Each row, then the band of its hidden value
[92,-116,440,515,37,-3,-568,343,524,452,-354,684,183,-55,146,-26,340,27,110,13,-346,-148,100,-122,-263,-71,-131,-175,-344,-122,266,251,-5,194,197,-263,-52,60,-192,164,203,-118,266,-124]  L
[-271,109,-107,-137,-204,-40,153,-74,-45,-58,119,-99,-4,-16,94,-37,-18,233,-67,-5,-56,-92,159,-78,104,49,-46,-82,-49,138,-107,227,321,-235,-5,-122,98,-354,187,-62,51,-69,150,13]  H
[-274,255,208,-52,21,24,134,102,167,6,93,3,-105,102,269,135,-69,160,15,18,-129,-329,250,357,-148,90,-36,6,-151,172,27,204,253,-194,44,-10,82,-294,-67,93,56,-63,114,115]  U
[278,360,257,629,240,320,-338,223,368,466,-139,85,97,59,282,-207,-79,-142,381,194,-143,-117,203,503,-487,-378,-117,66,-194,148,182,133,-150,200,267,169,-99,-77,-376,33,191,9,-155,-58]  U
[173,-161,-335,218,-126,299,-145,-206,20,109,-24,-183,187,-100,-223,-372,-3,245,31,-20,-12,300,54,-313,71,-292,4,-202,74,96,-112,188,91,-67,151,4,33,-127,122,-319,177,13,-94,-194]  V
[-94,58,220,-303,72,83,41,68,129,14,68,-245,-241,-117,87,348,158,51,66,-243,-7,-198,141,256,19,37,-43,25,72,-52,35,6,-234,-63,37,174,86,-141,-49,17,49,63,-155,45]  R
[122,99,126,247,66,183,-320,453,-7,225,36,70,143,-48,-80,-34,87,-468,325,-197,-243,-6,-175,125,-188,-192,27,-212,-138,74,118,-229,-542,85,-102,81,-81,124,-37,-32,-58,41,-218,-220]  A
[-187,465,199,-394,-44,-248,181,359,115,96,-115,78,31,-150,-13,461,-72,-320,-7,-58,-208,-383,103,286,68,79,-116,59,-347,154,-78,164,41,-285,31,-139,-240,-56,-44,338,-39,-255,135,-349]  V
[325,-31,223,401,-133,28,-193,217,-1,98,-358,308,235,113,-111,-275,-14,-47,76,140,-249,117,7,-191,-216,-128,41,-141,-88,-165,199,153,41,222,-3,-271,-146,164,34,-182,20,112,132,-221]  H
[-127,-66,44,-200,-15,46,-59,65,286,151,98,97,-106,-123,-27,159,115,143,-89,-10,-22,-188,75,-175,-29,130,-80,-139,-111,-5,-35,9,49,-63,10,-49,-25,-57,1,177,65,-221,52,-73]  L
[-33,-132,229,-87,-17,64,-101,96,96,32,-97,10,-116,-120,47,205,208,109,2,-149,-46,-65,50,-46,-16,84,-121,-104,19,-56,17,-3,-124,36,19,-10,86,-16,48,55,130,21,-30,-54]  R
[-1,-342,481,628,13,216,-534,197,86,91,-178,238,46,105,280,-149,462,180,292,-353,-321,96,48,97,-210,-134,13,-216,57,-154,360,125,-296,199,66,-14,376,-146,5,-342,169,402,-9,255]  L
[298,120,-65,-11,-6,180,79,150,-13,41,-46,-80,100,38,-299,-131,-252,-154,17,137,-66,32,-23,-56,-156,-104,106,-127,-28,21,-14,-67,-54,48,-70,-8,-254,205,-19,-74,-63,-52,-117,-316]  U
[267,-8,-98,-37,-29,256,73,73,-131,-76,30,-256,62,57,-349,-152,-172,-96,69,-58,-67,146,-56,-36,-72,-156,190,-156,113,-35,23,-84,-197,3,-92,81,-117,138,64,-300,-99,126,-232,-214]  V
[194,-142,-168,-358,-53,288,288,-246,-77,-229,179,-522,-177,86,-387,-81,-166,268,-78,-71,106,132,84,-85,28,-68,264,-57,330,-209,25,-5,-65,-65,-64,168,-12,-11,105,-452,-134,198,-282,0]  A
[358,18,234,117,135,165,-260,152,432,397,-232,191,-71,-173,-23,88,52,-38,50,233,56,-92,67,-96,-300,-59,-223,-14,-121,-118,54,-74,-168,308,151,8,-237,254,-217,292,185,-201,-98,-269]  T
[-128,192,-2,-131,-31,89,95,178,-27,-24,267,-167,-34,77,-30,9,-73,-119,118,-140,-141,-159,35,182,-57,-36,154,-110,-47,63,60,-26,-121,-155,-131,65,8,-161,50,-135,-151,38,-93,18]  U
[19,-56,426,69,123,28,-316,374,374,265,-171,363,-50,-138,115,296,279,-88,48,-119,-187,-259,35,34,-177,104,-137,-154,-211,-50,120,-43,-215,144,34,-58,-39,143,-157,317,149,-135,73,-129]  T
[-60,-71,256,106,12,137,-133,199,-16,-29,-72,-12,-3,12,57,99,161,2,132,-269,-207,-29,28,181,-68,-27,4,-144,2,38,95,33,-197,-42,-4,39,145,-66,22,-123,71,162,-67,-9]  A
[-40,61,643,-286,142,-7,138,515,0,-168,-94,141,-266,118,38,530,-29,-250,1,-79,-153,-359,-65,357,-322,380,-18,-67,-71,-72,145,-335,-301,99,-259,8,-80,323,-75,292,-119,32,-83,-74]  L
[-32,-304,-144,125,-214,137,-144,-106,-79,-37,-92,-11,141,-97,-144,-189,157,288,-52,-150,-94,243,-1,-395,144,-70,-45,-270,50,56,-92,167,122,-103,50,-139,155,-124,254,-240,172,45,54,-136]  A
[173,155,-109,-84,-124,-82,-31,272,198,260,-8,327,182,-47,-305,-115,-152,-225,-95,284,-138,-138,-53,-409,-115,29,52,-193,-280,-61,-2,-24,114,57,-120,-279,-413,207,4,187,-132,-355,173,-403]  H
[313,217,96,200,113,213,-65,212,250,251,-7,103,43,116,-85,-180,-232,-138,106,295,-79,-124,70,91,-398,-121,68,-57,-126,-24,128,-56,-43,189,-8,23,-274,164,-212,44,-45,-106,-83,-169]  H
[-153,-35,231,-38,56,91,-194,215,141,131,49,22,-116,-142,161,246,261,-30,117,-239,-96,-163,24,108,-48,58,-128,-128,-55,57,25,-82,-264,-4,-2,82,126,-95,-13,130,114,-21,-79,2]  R
[-44,136,80,-270,-3,119,141,143,-160,-126,129,-372,-108,-10,-100,192,-19,-162,146,-281,-86,-62,6,289,31,-60,98,-31,98,13,25,-76,-328,-143,-92,174,30,-85,66,-191,-110,169,-254,-55]  A
[-14,-356,230,-432,-28,77,156,-28,-71,-371,-164,-268,-120,-38,-259,356,262,309,-177,-566,-185,4,136,42,305,111,250,-163,275,-207,66,205,-100,-173,-14,49,189,-7,92,-356,37,309,-10,0]  R
[158,194,-34,22,4,164,-25,267,-86,59,149,-175,98,52,-196,-116,-95,-334,218,-141,-182,-14,-60,140,-92,-207,218,-136,-11,-5,112,-101,-343,-6,-134,100,-126,29,-2,-235,-178,107,-203,-153]  U
[0,-150,222,-8,-58,66,-153,103,-60,-13,-202,-69,-32,-167,33,188,272,45,76,-286,-95,64,13,-11,80,-17,-137,-112,71,-23,-2,37,-229,17,49,4,143,-38,109,-64,174,142,-73,-110]  R
[461,13,85,263,-149,121,-1,17,-166,-16,-370,-35,157,85,-203,-299,-170,8,58,219,-63,258,27,-158,-174,-194,8,-30,102,-155,86,111,30,228,27,-144,-173,171,82,-288,37,187,-50,-276]  H
[113,-38,-127,44,-185,42,19,-56,108,63,-82,102,136,18,-214,-234,-102,202,-116,170,-79,60,87,-355,-25,-58,42,-149,-88,-50,-10,224,307,-46,38,-230,-123,-24,112,-125,23,-106,145,-200]  U
[-203,-39,51,-556,-346,-270,183,-50,-30,-73,164,-56,-268,-119,-47,199,135,137,-129,16,117,-121,2,-460,138,253,-99,0,33,-350,28,-38,19,-20,-187,-246,2,-146,369,22,-167,-57,73,19]  T
[-170,15,-335,-470,-459,-251,265,-100,-71,-104,316,-42,41,38,-364,-197,-62,134,-184,23,-75,-30,17,-626,260,65,265,-151,-43,-303,51,196,283,-236,-226,-364,-116,-234,411,-319,-351,-81,218,-55]  U
[249,-206,387,375,50,176,-368,299,59,118,-376,233,108,-40,-22,20,219,-82,152,-146,-226,102,-54,-4,-198,-81,-86,-190,-28,-69,152,-26,-302,227,48,-51,19,224,-49,-48,172,150,-59,-198]  L
[-113,302,-374,-465,-219,37,407,-191,-125,-62,433,-472,-169,1,-137,-105,-322,59,-26,203,211,-61,69,-126,38,-13,29,45,65,24,-149,-48,136,-201,-131,35,-107,-271,238,-121,-201,-116,-163,-36]  U
[-202,255,-182,-451,-30,99,302,2,-23,-57,319,-379,-148,-64,-87,176,-190,-20,-17,-44,59,-182,73,156,53,42,5,-28,-19,202,-180,-54,13,-295,-69,137,-45,-193,76,45,-72,-145,-160,-96]  V
[-100,322,-160,-291,30,119,179,72,34,26,258,-383,-3,-54,-99,98,-100,-117,98,-220,-107,-177,142,316,114,-164,166,-33,-29,167,-59,118,-92,-297,14,189,-50,-252,-49,-136,-79,-24,-138,-87]  U
[-186,84,-413,-586,-22,138,93,-165,366,262,713,-347,-307,-178,-155,43,17,111,-29,15,232,-245,76,-277,62,17,88,-73,25,-113,-66,-171,-132,-139,-87,200,-80,-276,31,42,-187,-308,-216,96]  R
[-330,238,68,-284,-122,-25,222,-78,65,12,258,-185,-307,-4,269,156,-94,189,17,181,156,-237,153,106,-132,163,-235,116,-51,63,-67,-4,162,-137,-19,2,84,-342,135,154,-7,-120,-50,138]  A
[-100,78,118,-27,-18,69,60,145,19,-43,53,-2,-1,90,46,22,-12,68,3,-78,-181,-162,119,137,-73,53,94,-128,-32,72,47,93,86,-86,-65,-17,34,-128,-10,-67,-4,23,73,16]  H
[354,-117,153,229,67,248,-200,192,142,134,-213,120,106,23,-237,-109,-21,-59,70,31,-148,86,-27,-72,-235,-126,56,-173,-28,-87,117,-33,-179,173,30,-14,-153,272,-99,-97,51,33,-110,-254]  A
[-88,198,106,-135,-46,80,158,224,-290,-185,161,-300,-46,100,10,67,-60,-203,173,-243,-162,-81,-5,318,-23,-28,151,-79,90,66,61,-88,-253,-107,-196,115,70,-133,106,-229,-148,224,-161,18]  H
[24,-174,144,-2,-38,72,-199,94,149,133,-142,109,-27,-184,-9,124,228,98,-14,-95,-47,-10,16,-206,-5,44,-161,-159,-35,-33,-25,4,-94,66,52,-65,32,33,48,102,178,-68,8,-153]  R
[-218,65,184,-93,70,260,178,72,-180,-279,236,-418,-193,179,142,118,-30,99,157,-334,-114,-107,109,531,-89,7,149,-66,172,139,72,-28,-175,-197,-97,266,288,-260,43,-294,-40,313,-234,244]  V
[131,6,84,46,25,67,-174,282,372,291,-13,379,78,-12,-196,-28,-45,-102,-40,190,-149,-173,-25,-242,-253,48,15,-204,-276,-57,79,-54,14,83,-40,-166,-274,222,-106,214,-39,-296,88,-262]  A

[234,46,-99,-99,-30,-146,282,-105,-299,27,-99,215,164,66,46,-159,-10,76,-151,-86,-16,-74,-84,-71,101,-7,-79,149,-92,-9,-126,-68,-95,58,66,-108,-36,-30,268,-56,-105,-65,-21,137]  <29>
[125,-21,-222,19,41,-158,179,-20,-248,89,-25,62,-3,-89,-82,-79,-7,35,-110,26,-62,69,-102,-70,167,104,54,109,-125,136,-110,-167,4,-25,-28,-101,-131,-89,258,-65,-57,22,-34,21]  <35>
[230,15,-104,-97,-117,-124,341,-129,-396,109,-137,252,137,89,88,-141,-49,102,-102,-133,80,-125,6,-167,148,52,-81,275,-150,-1,-209,-96,-90,119,109,-166,-86,29,139,-98,-141,-161,38,195]  <29>
[81,-52,109,-61,-152,-26,-72,-171,321,-516,-11,237,137,22,148,-44,304,-191,-178,-64,-101,-185,64,38,-56,-465,-315,-307,88,-235,347,216,-19,-310,90,131,381,-55,196,-106,117,145,-270,72]  <24>
[51,-148,94,-177,-221,197,-140,-38,-27,-452,-23,-48,-341,269,313,-46,421,2,114,-55,-204,-67,297,111,-197,-237,-284,-227,-34,46,37,121,-119,-109,182,115,126,-77,109,20,-176,130,-171,-208]  <32>
[-226,-12,-21,216,-130,-116,136,87,392,-165,26,360,95,-460,86,111,-173,-239,-400,8,169,162,-14,-364,397,-212,-24,-107,41,-34,440,154,184,-106,-32,-30,-74,-35,-70,-344,172,-152,-222,165]  <16>
[20,-97,260,39,-281,300,272,239,-358,68,161,-92,-104,224,134,18,-22,321,637,-138,-437,-48,449,443,-96,-304,-209,142,-174,-15,8,9,120,-85,-43,115,179,95,169,-92,-200,-69,-270,-408]  <29>
[69,-14,-142,164,-66,-217,-432,-125,439,-161,185,-309,-241,0,109,377,99,-245,240,219,299,178,40,-28,-62,-159,48,-31,44,-10,74,-104,194,-261,-182,180,290,-105,-57,-62,236,95,15,32]  <16>
[164,-20,-190,4,-48,-153,166,-89,-256,112,-45,51,55,16,5,-49,-31,48,-31,-26,65,-12,-32,-84,127,85,16,204,-125,37,-155,-145,7,-22,-11,-122,-40,-4,172,-81,-39,-27,9,96]  <20>
[-243,-261,-43,214,-345,156,-71,39,-5,-50,33,-196,-109,62,241,101,-16,-70,51,-131,91,75,312,-55,114,34,55,102,-53,-150,134,75,188,-335,-62,-184,149,241,-74,-205,130,216,-149,-129]  <35>
[-254,-343,81,198,-453,346,139,181,-300,85,95,-212,-158,168,186,34,0,134,359,-201,-248,-11,518,189,90,-22,12,183,-179,-115,47,33,208,-342,-50,-186,171,318,14,-193,-11,207,-245,-375]  <35>
[-96,173,75,27,-27,-74,169,166,300,-239,-8,371,65,-336,273,34,-211,-59,-352,5,171,237,-50,-268,211,-274,-185,-152,100,77,369,241,28,220,40,110,-244,-167,-8,-251,-61,-377,-200,146]  <29>
[173,45,-125,-72,9,-94,258,27,-344,96,-44,70,43,59,61,-138,-61,146,-71,-32,-80,79,-74,11,84,63,-2,146,-96,99,-161,-92,-70,103,8,-95,-139,-54,310,-23,-161,-54,-38,-11]  <23>
[169,18,39,-22,9,-51,355,11,-329,35,-102,268,-16,121,74,-100,-110,-12,-316,-189,-26,114,-147,-256,272,126,-5,132,-88,58,-75,-12,-146,160,78,-188,-146,-28,163,-24,-186,-13,112,112]  <27>
[102,-102,-177,-69,-75,-41,-177,-99,-32,-235,7,-95,-373,-46,45,65,338,1,245,138,-49,-54,211,7,-111,-114,-171,-77,-133,247,-74,-152,20,-84,82,171,-45,-215,15,-51,-98,-37,-106,-86]  <16>
[154,-8,244,145,-81,4,292,-34,-124,-27,13,245,136,114,-4,57,-152,-55,3,-262,-58,-50,20,-76,190,-171,-159,130,-60,-187,179,56,34,-97,-27,-31,236,57,34,-119,-5,7,5,113]  <27>
[-29,-34,-213,103,-58,-185,-542,-93,553,-302,149,-364,-235,3,248,288,171,-291,-17,236,322,271,-29,-45,-86,-106,85,-196,138,-22,136,22,134,-287,-159,114,233,-95,47,-34,246,219,-44,-6]  <35>
[-41,-180,123,159,-248,202,113,170,-176,50,210,-166,-173,60,-19,124,54,166,616,-34,-375,-39,418,366,-23,-261,-118,86,-185,14,72,-80,230,-276,-110,121,237,62,102,-130,-42,48,-266,-378]  <35>
[233,89,-24,-106,39,-84,328,33,-372,69,-52,152,66,152,81,-161,-80,129,-149,-88,-127,96,-144,-4,103,39,-22,129,-74,66,-155,-51,-144,161,31,-99,-112,-65,358,26,-202,-36,9,7]  <24>
[-74,-127,-253,-160,-48,123,-451,-109,-77,-510,-204,-369,-414,153,447,-125,348,19,-159,-7,166,131,163,-68,-338,158,-177,-215,59,170,-10,105,-149,-41,163,12,-235,-138,15,18,-152,204,-107,-111]  <23>
[4,-43,301,-34,-273,228,249,212,-67,-144,136,157,-124,115,210,31,61,141,319,-93,-353,-16,344,229,10,-421,-261,-56,-88,6,144,135,42,-8,54,152,141,2,132,-111,-187,-144,-269,-272]  <24>
[97,81,54,-29,5,-68,207,43,-7,-148,-15,223,143,3,127,-101,-52,-18,-276,-75,-93,110,-132,-24,109,-165,-100,-80,42,-53,154,119,-65,14,9,-12,15,-68,303,-66,-55,1,-129,33]  <24>
[-113,170,126,-19,47,14,216,268,217,-302,0,354,17,-293,256,-68,-156,-2,-408,-10,-69,308,-93,-137,170,-279,-196,-279,115,131,404,286,-38,227,49,126,-289,-218,168,-175,-151,-262,-273,-18]  <24>
[337,75,26,-46,56,-127,204,-209,-323,-66,-150,207,92,146,14,-72,-32,38,-51,-201,94,-134,-70,-150,19,-12,-236,182,-87,-34,-64,-67,-118,86,88,-8,19,-89,54,-40,-132,-95,109,257]  <32>
[293,162,-83,-8,124,-200,-289,-343,34,-327,-166,-68,-28,13,165,119,9,-14,135,-66,500,-105,20,-177,-291,-105,-401,81,41,-6,88,-23,-21,72,53,260,6,-238,-254,-100,-16,-234,89,378]  <29>
[91,68,-150,109,209,-147,-271,-190,118,-366,-102,-118,69,-188,8,6,19,-54,-84,-33,206,17,-91,-34,-193,-90,-274,-134,90,-21,314,36,62,-177,-60,193,9,-228,12,-120,98,52,-128,173]  <20>
[-189,89,-99,108,108,-93,120,218,214,-197,-11,258,-99,-516,70,3,-159,-76,-423,95,33,349,-126,-288,279,-87,-51,-209,42,267,362,104,67,134,-6,74,-423,-264,53,-237,-52,-224,-229,23]  <16>
[-27,233,68,-17,75,-115,118,92,296,-343,-91,421,19,-349,283,21,-191,-83,-445,-18,274,232,-120,-383,165,-238,-274,-188,122,134,382,250,-48,325,100,160,-340,-271,-88,-225,-119,-439,-124,260]  <24>
[84,-49,232,55,-211,208,157,194,-207,28,224,-131,-122,157,62,112,15,281,748,-38,-396,-56,415,483,-154,-394,-243,92,-155,16,40,-38,169,-114,-91,247,246,2,149,-82,-146,-113,-262,-376]  <23>
[205,-28,-241,-4,23,-163,237,-157,-435,118,-146,101,132,-12,-73,-162,-36,93,-124,-108,48,-93,-80,-127,123,183,-25,246,-153,37,-173,-177,-38,-16,30,-179,-117,-16,187,-84,-72,0,24,162]  <20>
[-27,-129,169,41,-360,157,340,68,-254,55,-13,159,89,243,270,-53,-101,53,-24,-263,-78,-29,225,-35,195,-77,-38,201,-91,-206,10,122,12,-79,50,-228,149,264,99,-144,-65,40,-92,-58]  <24>
[221,90,57,-30,5,-71,394,-3,-341,63,-60,255,213,65,19,-142,-149,134,-76,-165,-113,-29,-73,5,116,-80,-133,166,-80,-42,-15,-17,-65,89,22,-55,-17,-25,263,-74,-139,-109,-52,82]  <24>
[-64,-97,123,70,-104,41,144,50,113,-245,-7,192,90,103,173,-82,15,-219,-515,-182,-135,166,-129,-126,250,-86,28,-180,88,-202,280,231,-56,-219,0,-192,176,87,292,-59,70,332,-117,-25]  <27>
[99,-43,-242,0,-61,-157,-2,-112,-103,-5,-50,-31,-30,9,94,-13,43,-41,-123,23,160,50,-38,-144,94,106,42,106,-66,44,-117,-99,2,-63,-4,-121,-40,-20,133,-70,10,44,14,98]  <20>
[227,55,-134,-103,16,-147,-70,-158,-82,-165,-64,-38,-33,118,149,-33,117,10,-22,17,116,2,-45,-23,-112,-44,-125,20,-10,29,-88,-49,-82,8,39,48,21,-126,170,2,-62,-5,-1,98]  <29>
[47,-37,290,110,-259,206,325,238,-208,113,237,23,4,79,24,106,-100,275,694,-89,-412,-78,414,436,-15,-438,-232,149,-172,-40,104,-11,209,-106,-103,194,259,63,138,-156,-120,-186,-293,-329]  <23>
[159,-119,-93,-118,-178,-108,-139,-308,186,-435,-52,145,102,37,71,-76,440,-157,-66,7,-51,-320,109,42,-109,-349,-275,-206,-5,-176,131,48,-16,-365,116,82,366,-50,204,-86,126,166,-224,106]  <23>
[135,-47,-248,56,52,-156,178,-95,-352,112,-98,28,74,-50,-92,-116,-52,44,-154,-67,17,15,-110,-117,152,203,48,192,-127,60,-112,-172,1,-70,-24,-173,-118,-27,208,-79,-27,79,6,94]  <35>
[92,95,-196,-64,80,-139,165,46,-165,-23,-82,151,-71,-197,79,-84,-63,86,-189,53,78,148,-92,-185,126,62,-69,37,-72,261,-49,-65,-53,225,56,0,-366,-206,131,-104,-180,-240,-48,86]  <20>
[-86,-236,103,161,-404,196,369,74,-348,170,43,86,134,93,61,-31,-91,143,268,-248,-212,-179,393,120,192,-113,-67,277,-205,-200,41,7,183,-270,-20,-193,216,304,64,-239,5,39,-216,-146]  <20>
[6,-56,145,117,-128,142,82,189,-55,-37,217,-140,-60,30,12,88,13,166,503,0,-365,31,272,419,-86,-343,-163,-23,-83,-8,163,-2,188,-220,-141,200,237,-19,220,-95,-35,21,-302,-343]  <20>

New part:
[81,-66,-16,44,134,-147,80,61,236,141,5,-116,112,43,-43,51,-171,-143,-208,299,-29,-202,-187,103,190,76,-243,-61,16,-36,3,-19,-76,-23,29,195,-115,123,63,-81,3,164,-138,66]  P
[-86,5,7,72,164,-53,9,53,161,-3,105,-84,-36,-14,-102,68,-62,-65,-105,106,-36,11,58,55,10,-52,-177,-97,-42,-6,-63,49,-29,-48,-1,31,-95,98,56,-6,-100,36,-35,40]  J
[50,-61,87,3,147,-19,38,-50,17,133,79,10,71,-89,-18,-3,200,-137,6,28,-43,26,56,42,121,-204,-277,77,19,88,-156,-85,63,62,-46,73,-193,28,-15,107,-274,102,-100,77]  K
[-34,-20,-145,224,-188,-386,54,-133,-338,-223,-223,154,184,-209,230,-41,401,7,130,-292,173,233,233,-257,-214,-95,-74,-46,-134,-72,-316,-460,558,-201,13,36,302,17,-395,170,-220,36,-91,-148]  M
[-441,-19,153,182,264,484,-272,-60,453,60,793,69,-518,-142,86,28,367,141,-70,3,-392,110,227,-102,40,324,194,-583,47,-86,311,169,99,308,16,-21,141,-52,-134,188,-514,-308,-29,208]  Y
[-121,90,10,51,20,-28,71,34,19,-3,68,4,-72,-43,-58,61,58,32,99,-88,-52,80,110,54,-64,-210,-101,29,-41,3,-173,79,-48,-45,-43,-40,-187,85,148,43,-145,113,90,-8]  C
[3,-23,72,32,129,-29,50,-20,58,117,90,12,40,-118,-29,35,146,-86,12,14,-72,36,40,58,82,-205,-244,32,-4,60,-149,-20,32,33,-39,44,-211,67,20,79,-252,102,-63,61]  M
[-195,7,62,85,109,-29,76,-32,34,13,171,-17,-131,-8,-33,10,86,-74,-5,-63,51,76,241,29,6,-125,-66,78,-61,49,-185,58,-131,13,-75,-16,-81,74,90,-32,-185,164,20,-36]  C
[-134,25,-18,83,130,-100,112,37,202,-14,90,-89,-48,22,-71,61,-145,-55,-139,100,0,-31,12,74,38,9,-111,-57,-52,-49,-57,91,-140,-19,-31,50,-81,125,109,-93,-11,132,21,-40]  P
[-178,-32,35,130,118,74,-185,91,91,-43,216,-48,-169,-175,-78,26,248,20,89,-85,-153,49,131,-134,-83,6,-143,-320,35,-59,-38,-62,242,-12,-2,7,-6,99,-48,110,-376,-126,-48,162]  N
[-137,-6,5,72,175,-70,33,30,124,-78,118,-106,-74,44,-101,31,-58,-99,-120,56,53,48,157,21,-1,-30,-142,-45,-64,3,-91,27,-58,-37,-34,15,-21,80,53,-37,-84,46,-15,-17]  P
[25,53,-3,14,-48,-77,54,3,-101,5,-13,5,24,126,6,13,76,-43,77,-16,82,98,177,33,-30,-207,-129,161,-66,83,-200,-68,5,-100,-14,9,-88,-15,77,100,-91,111,-15,-9]  M
[-109,-60,124,49,241,106,-38,-73,84,79,238,53,-53,-305,-38,4,377,-61,64,-118,-198,108,86,-31,60,-196,-253,-127,54,26,-109,-46,187,168,-80,8,-196,53,-90,168,-464,-32,-38,114]  K
[-207,65,35,60,124,-38,143,-68,35,-1,96,40,-68,-189,-51,47,125,0,55,-147,-81,79,101,74,-27,-234,-91,44,-23,-31,-204,102,-73,55,-82,-39,-217,113,106,9,-182,178,139,-68]  M
[-362,-107,170,160,413,491,-303,-157,533,94,848,47,-448,-45,120,6,307,8,-307,229,-337,81,252,-54,160,446,173,-583,28,-39,411,113,97,348,77,57,262,-144,-277,204,-442,-360,-169,215]  J
[22,-37,83,23,123,-22,47,-30,26,112,99,13,39,-70,-19,14,167,-111,14,8,-29,65,90,42,89,-215,-253,78,-14,97,-165,-51,30,37,-53,41,-186,36,6,95,-265,99,-85,60]  K
[-127,-17,53,94,118,-13,-37,34,51,13,159,-41,-102,-53,-62,29,115,-61,11,-22,-11,69,193,-15,-19,-105,-145,-56,-38,40,-136,0,22,-37,-28,-3,-70,83,30,32,-247,43,-50,61]  Y
[-52,-54,59,39,91,-68,60,-68,-50,59,90,-17,-19,63,12,-39,135,-156,-28,12,112,28,219,17,80,-114,-127,162,-34,89,-193,-81,-58,6,-47,62,-38,13,21,14,-168,178,-74,-8]  M
[-155,-102,67,117,308,-37,14,-61,241,27,258,-77,-77,-30,-35,20,-8,-177,-276,168,25,15,162,34,121,80,-138,-110,-65,28,-15,20,-66,60,-16,72,44,69,-86,-54,-165,44,-140,9]  P
[-35,113,-38,-26,-22,-76,129,-90,-151,-53,-78,56,48,35,0,13,110,1,102,-93,19,96,130,82,-69,-273,-70,190,-34,0,-230,-30,5,-49,-16,-11,-145,-26,98,123,-18,153,140,-89]  M
[-29,95,-54,55,14,-108,26,35,-11,-53,-41,-6,33,-15,-54,91,-12,25,28,16,-27,86,85,65,-110,-191,-129,-19,-74,-11,-152,9,65,-160,44,-21,-112,56,56,90,-42,42,33,-5]  Y
[-20,39,10,56,14,-15,-13,138,134,68,96,-84,-62,103,-77,68,-76,-13,6,110,-38,-23,28,50,11,-57,-157,-49,-29,25,-59,55,-75,-89,2,39,-139,87,161,7,-99,66,-46,96]  N
[4,7,-57,116,2,-195,-5,-68,-172,-105,-113,105,155,-294,58,35,339,12,127,-190,-44,196,113,-106,-149,-250,-218,-99,-58,-32,-245,-253,456,-122,22,-5,-5,45,-239,223,-289,-40,-47,-11]  M
[161,-19,0,-4,27,-36,-84,112,60,114,3,-93,71,159,-56,42,-37,-90,-32,241,-19,-82,-13,56,70,-53,-243,-18,10,60,-38,-82,56,-126,77,119,-107,11,69,99,-73,19,-158,164]  N
[-170,7,0,50,179,-114,113,-106,3,-21,30,-23,-23,-63,-58,14,22,-109,-94,18,37,-30,139,93,14,-110,-57,83,-21,-39,-186,36,-112,-7,-12,38,-79,83,67,-54,-28,219,74,-84]  Y
[115,13,-49,-32,47,-97,14,7,6,68,-93,-61,119,117,-40,29,-56,-91,-65,223,-12,-136,-55,113,67,-62,-160,52,31,-18,-76,-69,9,-99,89,138,-107,7,84,65,58,124,-44,58]  N
[-264,-23,75,208,200,38,40,-14,397,22,451,-28,-230,69,54,72,-91,-48,-285,146,11,149,231,25,77,173,7,-189,-173,54,80,151,-178,67,-45,-5,116,53,-64,-72,-178,-14,-134,-26]  P
[132,-13,62,6,41,3,-20,95,84,172,65,-21,67,-28,-41,57,98,-51,66,89,-112,1,-51,50,90,-194,-311,-10,15,85,-92,-39,78,-26,-6,69,-255,55,68,130,-255,39,-128,164]  M
[117,64,-54,16,-58,-75,-33,135,45,30,-46,-76,58,189,-52,73,-108,-8,8,177,-1,-13,-3,60,-25,-82,-183,-17,-42,29,-60,-39,34,-184,69,64,-97,19,111,90,9,20,-74,93]  N
[-391,-87,163,134,254,324,-189,-116,185,15,606,22,-425,-55,49,-69,408,-34,-37,-81,-129,101,393,-131,53,187,118,-264,36,3,78,27,40,251,-50,-1,163,-54,-104,111,-470,-121,-42,117]  C
[-72,-5,37,65,125,-51,-3,-18,-9,7,77,-2,-16,-102,-49,37,146,-65,19,-31,-21,87,167,18,-25,-191,-174,-4,-38,40,-176,-30,77,-46,-8,-4,-108,60,-5,82,-225,54,-34,33]  C
[-49,7,-22,49,172,-108,46,14,125,-9,20,-75,37,-39,-97,68,-79,-81,-127,128,-31,-25,10,86,17,-74,-185,-60,-31,-33,-84,25,-15,-61,22,55,-109,97,43,-6,-35,78,-15,8]  J
[-413,-88,129,360,468,40,153,-328,704,89,761,150,-229,-120,290,137,-92,-91,-716,328,-43,300,315,136,212,355,185,-330,-338,70,249,258,-220,237,17,-10,333,-21,-447,-75,-197,-69,-272,-179]  P
[-169,-91,34,187,360,-150,157,-164,390,57,262,6,20,-168,69,89,-102,-157,-451,246,-18,36,45,118,172,123,-97,-162,-142,-18,32,80,-86,88,11,89,64,103,-209,-98,-92,91,-161,-101]  P
[63,72,-12,-22,-106,-26,106,62,39,137,-5,-18,18,160,16,20,-21,3,88,78,-39,-102,-86,91,88,-90,-106,122,31,-1,-91,15,-122,-17,-18,104,-202,31,226,33,-22,207,29,42]  M
[-139,-2,17,72,79,-19,-6,115,125,-67,167,-147,-156,176,-101,3,-67,-78,-49,36,91,31,185,-38,2,34,-121,-40,-54,25,-67,20,-103,-40,-67,20,6,74,134,-58,-108,39,-31,26]  P
[-382,-58,177,134,196,381,-187,-88,213,36,655,53,-448,-47,78,-64,445,23,28,-129,-175,155,371,-148,50,169,112,-284,32,19,102,41,55,286,-79,-22,126,-69,-92,153,-531,-159,-36,137]  M
[-37,5,-106,-39,-28,-109,149,4,85,31,-82,-133,4,236,-4,-69,-143,-80,-83,181,26,-369,-208,55,166,238,15,47,136,-200,8,-49,-186,55,0,259,-11,64,243,-139,209,312,107,-38]  P
[151,318,-247,-126,-394,22,15,22,-158,-138,-201,33,33,614,110,40,-185,223,127,187,9,-11,3,135,-177,13,228,125,-32,-105,45,-39,-2,-245,197,58,66,-259,241,271,457,-2,216,-57]  N
[-48,-54,22,51,259,-83,-3,-39,100,49,49,-48,55,-165,-93,53,47,-130,-132,131,-79,-54,20,81,57,-99,-220,-85,12,-24,-100,-12,57,-19,40,77,-126,100,-30,25,-141,74,-60,56]  N
